Below is a small trained network, with its code and all its weights. Each question gives an input and a target symbol and asks what happens when units are switched off, that is, made to give their printed mean instead of their output.

import numpy as np


def w(rows, s, z=0):
    codes = np.array(rows[::2]) - 128.0
    scale = np.full(codes.shape[1], s)
    scale[-1] = z or s
    return codes * scale


def f(y):
    return np.maximum(y, 0)


def softmax(a):
    e = np.exp(a - a.max(-1, keepdims=True))
    return e / e.sum(-1, keepdims=True)


def log_softmax(a):
    a = a - a.max(-1, keepdims=True)
    return a - np.log(np.exp(a).sum(-1, keepdims=True))


def net(x, mask):
    ids = ['γεθλμτψω'.index(c) for c in x.split()]
    T = len(ids)
    res = E[ids] + P[:T]
    u = 0
    for l in range(2):
        r = res
        for j in range(2):
            rows = slice(3 * j, 3 * j + 3)
            q, k, v = (r @ M[l][rows].T for M in (Q, K, V))
            z = softmax(np.where(np.tri(T) > 0, q @ k.T / 3**0.5, -1e9)) @ v
            o = O[l][rows]
            res = res + np.where(mask[u + j], z, o[:, -1]) @ o[:, :-1]
        u += 2
        y = f(res @ A[l][:, :-1].T + A[l][:, -1])
        res = res + np.where(mask[u : u + 12], y, B[l][:, -1]) @ B[l][:, :-1]
        u += 12
    return log_softmax(res[-1] @ U[:, :-1].T + U[:, -1])


Q, K, V, O, A, B = {}, {}, {}, {}, {}, {}
E = w([
[8,68,45,196,68,26,129],'γ',
[180,115,225,215,49,40,54],'ε',
[107,61,90,209,186,113,213],'θ',
[15,246,162,66,88,66,229],'λ',
[39,76,168,68,158,35,11],'μ',
[141,48,92,161,197,222,52],'τ',
[12,61,126,200,37,209,125],'ψ',
[116,158,155,63,151,180,103],'ω',
],0.014)
P = w([
[147,2,239,103,126,140,164],'0',
[90,117,79,93,129,167,99],'1',
[78,153,120,100,118,179,112],'2',
[69,163,127,109,118,179,119],'3',
[61,170,137,107,113,177,114],'4',
[58,171,140,110,112,174,116],'5',
[52,172,141,115,111,168,106],'6',
[47,176,146,111,109,167,110],'7',
[45,174,143,115,111,159,111],'8',
[39,176,152,107,111,158,104],'9',
[42,179,149,118,110,159,99],'10',
[36,177,152,114,107,158,95],'11',
],0.0092)
Q[0] = w([
[201,99,132,68,150,136,110],'L0H1',
[254,155,106,67,101,88,123],'L0H1',
[66,143,124,153,83,123,172],'L0H1',
[42,141,160,167,111,195,103],'L0H2',
[33,153,236,168,120,156,101],'L0H2',
[134,110,151,158,91,51,145],'L0H2',
],0.0099)
K[0] = w([
[72,158,113,83,184,182,110],'L0H1',
[48,103,61,3,223,152,74],'L0H1',
[114,165,188,158,86,96,130],'L0H1',
[184,90,191,118,73,117,177],'L0H2',
[169,47,171,143,138,80,165],'L0H2',
[133,106,135,107,118,101,107],'L0H2',
],0.011)
V[0] = w([
[101,196,92,140,162,138,138],'L0H1',
[161,89,172,200,224,143,253],'L0H1',
[255,123,160,137,84,80,94],'L0H1',
[174,206,98,200,56,65,84],'L0H2',
[206,44,118,146,114,143,191],'L0H2',
[46,71,48,156,149,25,145],'L0H2',
],0.0066)
O[0] = w([
[69,122,131,60,144,152,60,2],'L0H1',
[130,225,144,94,143,131,116,79],'L0H1',
[56,148,242,224,118,118,101,207],'L0H1',
[144,144,15,77,33,188,91,55],'L0H2',
[160,255,139,155,184,166,196,202],'L0H2',
[150,191,80,166,172,82,97,142],'L0H2',
],0.0071,0.0059)
A[0] = w([
[124,99,115,51,56,140,93,140],'L0N1',
[99,132,99,161,87,154,105,13],'L0N2',
[138,54,148,140,180,148,205,54],'L0N3',
[157,70,120,217,93,52,172,171],'L0N4',
[149,109,88,87,125,183,170,157],'L0N5',
[106,59,54,130,106,155,147,128],'L0N6',
[154,120,92,38,136,108,212,122],'L0N7',
[185,118,66,41,230,119,87,19],'L0N8',
[196,113,237,182,102,158,77,250],'L0N9',
[130,80,48,79,177,144,166,84],'L0N10',
[254,122,110,151,167,53,132,88],'L0N11',
[83,151,98,16,158,75,114,101],'L0N12',
],0.0082,0.0027)
B[0] = w([
[111,149,112,52,136,87,140,135],'L0N1',
[71,155,87,79,79,81,114,170],'L0N2',
[96,143,142,146,105,143,136,159],'L0N3',
[145,216,156,150,138,147,70,217],'L0N4',
[133,93,111,70,123,129,162,136],'L0N5',
[73,120,117,141,194,92,111,156],'L0N6',
[72,57,138,173,97,104,9,135],'L0N7',
[75,174,138,196,69,99,147,138],'L0N8',
[87,113,151,78,143,159,112,247],'L0N9',
[25,132,118,111,72,93,155,139],'L0N10',
[157,138,95,75,106,136,85,139],'L0N11',
[106,120,61,170,140,160,139,145],'L0N12',
],0.011,0.012)
Q[1] = w([
[161,155,130,127,105,123,172],'L1H1',
[194,56,95,124,105,125,141],'L1H1',
[87,128,173,206,36,166,99],'L1H1',
[128,135,185,145,99,227,133],'L1H2',
[84,141,181,145,102,232,196],'L1H2',
[50,115,145,141,139,4,66],'L1H2',
],0.011)
K[1] = w([
[130,217,146,195,78,90,205],'L1H1',
[1,157,67,188,89,164,233],'L1H1',
[122,96,211,111,164,138,149],'L1H1',
[59,109,144,189,172,167,144],'L1H2',
[46,69,164,173,148,172,178],'L1H2',
[181,152,236,154,90,163,67],'L1H2',
],0.0091)
V[1] = w([
[152,96,213,60,133,67,75],'L1H1',
[60,29,120,45,104,216,180],'L1H1',
[181,138,145,130,254,215,110],'L1H1',
[92,83,132,168,183,45,47],'L1H2',
[123,104,152,125,93,122,189],'L1H2',
[78,78,155,181,163,180,182],'L1H2',
],0.0078)
O[1] = w([
[212,115,188,46,174,48,76,251],'L1H1',
[115,161,32,114,140,78,130,87],'L1H1',
[193,59,140,149,188,103,61,185],'L1H1',
[57,76,120,136,132,154,255,159],'L1H2',
[111,205,185,72,96,196,72,123],'L1H2',
[78,163,32,128,155,163,79,205],'L1H2',
],0.0073,0.017)
A[1] = w([
[93,108,106,217,78,31,94,109],'L1N1',
[156,172,81,81,85,180,115,118],'L1N2',
[222,11,74,167,176,161,31,2],'L1N3',
[96,125,218,46,131,108,152,22],'L1N4',
[109,204,186,98,152,88,158,6],'L1N5',
[129,156,72,179,114,59,82,136],'L1N6',
[101,63,63,140,128,112,211,53],'L1N7',
[76,96,98,67,45,131,112,136],'L1N8',
[180,217,2,165,121,231,146,83],'L1N9',
[114,137,151,105,149,125,92,58],'L1N10',
[173,209,189,218,25,19,154,126],'L1N11',
[191,154,88,34,212,53,106,121],'L1N12',
],0.0076,0.0033)
B[1] = w([
[106,109,146,130,139,173,176,184],'L1N1',
[107,115,166,152,136,108,165,138],'L1N2',
[169,136,6,135,79,104,110,163],'L1N3',
[120,146,69,135,129,98,135,250],'L1N4',
[129,135,73,153,100,136,166,185],'L1N5',
[158,111,174,121,120,169,127,173],'L1N6',
[188,125,145,144,88,98,96,152],'L1N7',
[208,187,133,139,165,134,153,175],'L1N8',
[93,110,190,106,114,90,106,161],'L1N9',
[129,115,108,119,109,123,153,220],'L1N10',
[134,119,111,129,86,164,134,168],'L1N11',
[180,115,164,126,108,145,179,194],'L1N12',
],0.011,0.012)
U = w([
[144,69,159,117,66,189,158,57],'γ',
[181,160,161,102,43,81,90,146],'ε',
[186,188,151,219,220,97,132,3],'θ',
[132,211,88,138,96,78,186,75],'λ',
[123,88,159,107,137,27,143,34],'μ',
[140,93,61,130,113,135,109,79],'τ',
[30,114,146,53,115,135,79,216],'ψ',
[175,121,167,1,170,217,187,228],'ω',
],0.0054,0.0021)

Each question gives the input, a string of symbols that net reads in full, and the target symbol t.
The units are the heads (3 rows each of Q, K, V and O) and the neurons (one row each of A and B). Each row of codes is followed by its name. A weight is (code - 128) times the scale printed after its matrix; where a second scale follows, it is the last column's (O, A, B and U).
mask holds one flag per unit, layer by layer, with each layer's heads first. A switched-off unit (its flag False) gives its mean, the last column of its rows in O or B, instead of its output. The means were averaged over made-up inputs and are rounded, as every weight is.
A unit's drop is (log p(t) with every unit on - log p(t) with that unit switched off) / (log p(t) with every unit on - log p(t) with every unit switched off).
The circuit of an input: a set's keep is (log p(t) with only the set's units on - log p(t) with every unit switched off) / (log p(t) with every unit on - log p(t) with every unit switched off). Starting from the 12 units with the biggest drops (on a tie, the unit counted first), units are removed one at a time, each time the one whose removal leaves the highest keep (on an exact tie, the one counted first), for as long as the keep stays at least 0.8.
circuit, biggest first: the units of the circuit, biggest drop first
k most important neurons: the k neurons with the biggest drops, biggest first
top k neurons in layer l: the k neurons of layer l with the biggest drops, biggest first
input ω ε ω ε ε ε μ θ μ, target ω: top 4 neurons in layer 1 : L1N12, L1N1, L1N8, L1N6
input ψ τ ψ θ λ ω ε ε, target ψ: circuit, biggest first : L0N9, L1H1
input ψ ω τ ψ τ, target ψ: circuit, biggest first : L0H1, L1H1, L1N9, L0N8
input θ μ ω ψ ψ μ ω ψ μ, target θ: most important neuron : L0N12
input ω γ ψ ψ μ ε τ, target τ: circuit, biggest first : L1N3, L0N2, L1H1
input λ ψ λ ψ μ ω ψ θ μ θ μ, target λ: circuit, biggest first : L0H1, L1H1, L1N8, L0N8
input μ τ ε ω μ, target μ: circuit, biggest first : L1H2, L0H2, L0N4
input ψ μ ε μ, target μ: circuit, biggest first : L1H2, L0N4
input μ γ ψ μ θ ω, target μ: 2 most important neurons : L0N4, L0N8
input μ ψ ε ψ ψ γ ε ψ ψ θ ψ, target μ: 2 most important neurons : L0N2, L0N6
input ψ ψ ψ ψ γ μ ω μ ψ ω, target ψ: circuit, biggest first : L1H1, L0H1, L1N9, L0N12
input θ γ ψ μ γ, target θ: circuit, biggest first : L0H2, L0N2
input ω θ ψ τ ε ψ μ τ ψ ψ θ ε, target ω: top 2 neurons in layer 0 : L0N4, L0N9
input λ ψ ψ, target λ: circuit, biggest first : L1H1, L1N8
input λ ψ θ ψ ψ γ, target λ: circuit, biggest first : L1H1
input ω ψ λ, target ω: circuit, biggest first : L0H1, L1N12
input ψ ω γ, target ψ: 4 most important neurons : L1N9, L0N3, L0N4, L1N8
input γ ε ε ω ψ ψ ω θ ψ ε ω ε, target γ: 2 most important neurons : L1N11, L0N4
input θ ψ ψ ψ ε ε ψ ω ω, target θ: top 2 neurons in layer 0 : L0N2, L0N9
input τ ψ ψ ψ ψ ω, target τ: 3 most important neurons : L0N7, L1N3, L0N2
input ε ε ψ ψ ψ, target ε: top 2 neurons in layer 1 : L1N1, L1N8
input ε ε τ ω ψ ε τ ε ψ, target ε: top 2 neurons in layer 0 : L0N2, L0N6
input θ μ μ ψ ε ψ ψ γ ψ θ ω γ, target γ: top 3 neurons in layer 1 : L1N11, L1N1, L1N8
input τ τ λ, target τ: 3 most important neurons : L0N7, L1N3, L0N12
input ω λ θ ψ μ, target ω: top neuron in layer 0 : L0N8
input γ ψ μ ψ μ θ μ λ ψ, target γ: top 3 neurons in layer 0 : L0N9, L0N4, L0N2
